Here is a tiny trained network, its code and every weight. The questions are about switching its units off for an input and a class, where a switched-off unit gives its printed mean instead of its output.

import numpy as np


def w(rows, s, z=0):
    codes = np.array(rows[::2]) - 128.0
    scale = np.full(codes.shape[1], s)
    scale[-1] = z or s
    return codes * scale


def norm(h):
    return h / np.sqrt((h * h).mean(-1, keepdims=True) + 1e-5)


def f(y):
    return y / 2 * (1 + np.tanh(0.7978845608 * (y + 0.044715 * y**3)))


def log_softmax(a):
    a = a - a.max(-1, keepdims=True)
    return a - np.log(np.exp(a).sum(-1, keepdims=True))


def net(x, mask):
    res = np.array(x, float).reshape(1, 4) / 4 @ E
    u = 0
    for l in range(2):
        y = f(norm(res) @ A[l][:, :-1].T + A[l][:, -1])
        res = res + np.where(mask[u : u + 14], y, B[l][:, -1]) @ B[l][:, :-1]
        u += 14
    return log_softmax(norm(res)[-1] @ U[:, :-1].T + U[:, -1])


A, B = {}, {}
E = w([
[97,144,108,130,173,161,113,250,166],'x0',
[130,132,133,121,168,140,39,71,179],'x1',
[154,157,160,135,205,57,178,90,237],'x2',
[42,127,178,119,240,196,181,104,135],'x3',
],0.011)
A[0] = w([
[125,138,139,127,108,144,127,125,144,109],'L0N0',
[118,130,133,128,206,134,108,137,192,85],'L0N1',
[131,131,130,133,108,125,153,176,122,34],'L0N2',
[180,131,128,126,68,38,94,88,165,55],'L0N3',
[120,127,133,123,114,170,114,88,94,2],'L0N4',
[129,133,130,125,105,138,122,121,146,70],'L0N5',
[155,128,120,132,100,93,118,115,137,34],'L0N6',
[123,126,133,133,129,147,110,100,87,37],'L0N7',
[130,134,134,136,166,131,88,134,158,44],'L0N8',
[116,125,133,129,110,155,112,66,80,31],'L0N9',
[131,133,122,133,167,138,111,130,146,56],'L0N10',
[125,127,125,123,179,141,100,132,177,33],'L0N11',
[125,130,133,131,211,89,255,95,176,23],'L0N12',
[136,136,129,134,145,103,142,137,155,52],'L0N13',
],0.025,0.0054)
B[0] = w([
[118,124,121,134,162,72,160,128,109,126],'L0N0',
[76,122,141,123,183,104,50,131,159,207],'L0N1',
[101,140,149,147,94,144,140,198,109,150],'L0N2',
[215,131,129,193,73,72,76,78,89,233],'L0N3',
[57,106,119,134,114,127,177,94,85,153],'L0N4',
[148,112,137,136,188,110,151,110,109,128],'L0N5',
[165,121,150,174,132,103,105,99,74,164],'L0N6',
[86,120,111,109,92,140,153,95,110,146],'L0N7',
[83,124,87,134,164,120,90,133,112,158],'L0N8',
[102,114,63,146,129,174,158,74,100,168],'L0N9',
[92,109,130,127,132,84,96,138,107,150],'L0N10',
[80,126,132,142,160,136,57,142,91,173],'L0N11',
[145,163,251,98,113,153,233,117,200,254],'L0N12',
[124,116,102,127,150,158,165,67,123,150],'L0N13',
],0.029,0.021)
A[1] = w([
[148,115,145,129,107,124,155,110,123,38],'L1N0',
[155,138,146,96,153,130,158,131,175,92],'L1N1',
[251,122,75,120,125,94,112,127,134,60],'L1N2',
[142,116,116,116,112,150,138,202,118,22],'L1N3',
[147,144,93,94,123,138,166,241,113,143],'L1N4',
[133,112,72,67,224,112,75,168,187,58],'L1N5',
[136,136,152,115,138,124,162,142,175,4],'L1N6',
[154,154,130,107,144,146,163,141,204,87],'L1N7',
[135,121,125,114,107,142,137,200,121,19],'L1N8',
[119,112,50,111,129,170,165,129,123,64],'L1N9',
[154,131,167,99,151,151,137,124,125,54],'L1N10',
[141,106,49,79,150,147,165,88,126,109],'L1N11',
[177,125,155,73,171,127,173,129,182,27],'L1N12',
[118,117,179,141,148,108,122,120,98,153],'L1N13',
],0.025,0.0027)
B[1] = w([
[79,95,115,189,160,94,97,164,115,182],'L1N0',
[126,155,158,120,98,135,171,109,170,205],'L1N1',
[250,139,31,200,64,90,95,160,105,249],'L1N2',
[186,134,134,64,168,137,135,172,114,166],'L1N3',
[189,121,130,98,216,107,158,230,132,188],'L1N4',
[91,118,34,118,153,123,29,148,119,195],'L1N5',
[130,174,139,156,106,151,176,107,184,204],'L1N6',
[134,164,173,133,66,175,155,108,173,210],'L1N7',
[170,148,153,74,150,152,132,185,98,166],'L1N8',
[116,96,98,104,146,163,191,76,99,175],'L1N9',
[113,102,184,108,57,167,108,145,117,179],'L1N10',
[93,97,100,79,133,184,204,93,95,168],'L1N11',
[107,145,224,116,105,123,192,111,140,226],'L1N12',
[114,170,29,114,17,180,150,218,220,215],'L1N13',
],0.023,0.012)
U = w([
[189,130,119,60,206,152,155,237,92,132],'0',
[73,94,66,100,142,199,206,68,59,129],'1',
[31,145,95,100,206,141,4,162,177,150],'2',
[106,188,246,114,109,169,187,118,230,175],'3',
[140,85,158,88,194,90,125,103,137,2],'4',
[231,141,89,206,76,87,84,102,93,175],'5',
],0.014,0.0071)

Each question gives the input, the list of numbers given to net, and the class t.
The units are the neurons (one row each of A and B). Each row of codes is followed by its name. A weight is (code - 128) times the scale printed after its matrix; where a second scale follows, it is the last column's (A, B and U).
mask holds one flag per neuron, layer by layer. A switched-off neuron (its flag False) gives its mean, the last column of its row in B, instead of its output. The means were averaged over made-up inputs and are rounded, as every weight is.
A unit's drop is (log p(t) with every unit on - log p(t) with that unit switched off) / (log p(t) with every unit on - log p(t) with every unit switched off).
The circuit of an input: a set's keep is (log p(t) with only the set's units on - log p(t) with every unit switched off) / (log p(t) with every unit on - log p(t) with every unit switched off). Starting from the 12 units with the biggest drops (on a tie, the unit counted first), units are removed one at a time, each time the one whose removal leaves the highest keep (on an exact tie, the one counted first), for as long as the keep stays at least 0.8.
circuit, biggest first: the units of the circuit, biggest drop first
top k neurons: the k neurons with the biggest drops, biggest first
k most important neurons of layer l: the k neurons of layer l with the biggest drops, biggest first
drop of u: that unit's drop, to one decimal
input [6,8,-7,-1], class 2: circuit, biggest first	(L0N12 L0N3)
input [3,0,7,-5], class 5: circuit, biggest first	(L0N3)
input [8,4,-8,2], class 2: top 2 neurons	(L0N12 L0N3)
input [3,2,-4,-1], class 0: top 2 neurons	(L0N12 L0N3)
input [-7,-6,-8,-5], class 1: top 2 neurons	(L0N9 L0N4)
input [3,-7,0,-6], class 5: top 3 neurons	(L0N12 L1N2 L0N6)
input [2,7,7,1], class 2: top 2 neurons	(L0N1 L0N11)
input [-1,-7,-8,0], class 1: 3 most important neurons of layer 0	(L0N12 L0N9 L0N4)
input [-6,3,-8,-4], class 1: 3 most important neurons of layer 0	(L0N9 L0N4 L0N7)
input [8,1,4,3], class 2: top 2 neurons	(L0N1 L0N11)
input [-1,-8,-2,-3], class 0: top 3 neurons	(L0N12 L0N3 L0N2)
input [3,8,-8,-4], class 1: top 2 neurons	(L0N12 L0N3)
input [-6,8,-2,8], class 1: drop of L0N9	0.2
input [1,7,2,-4], class 5: circuit, biggest first	(L0N3)
input [3,3,6,-6], class 5: drop of L0N3	0.4
input [3,-6,-7,-1], class 0: drop of L0N12	0.4
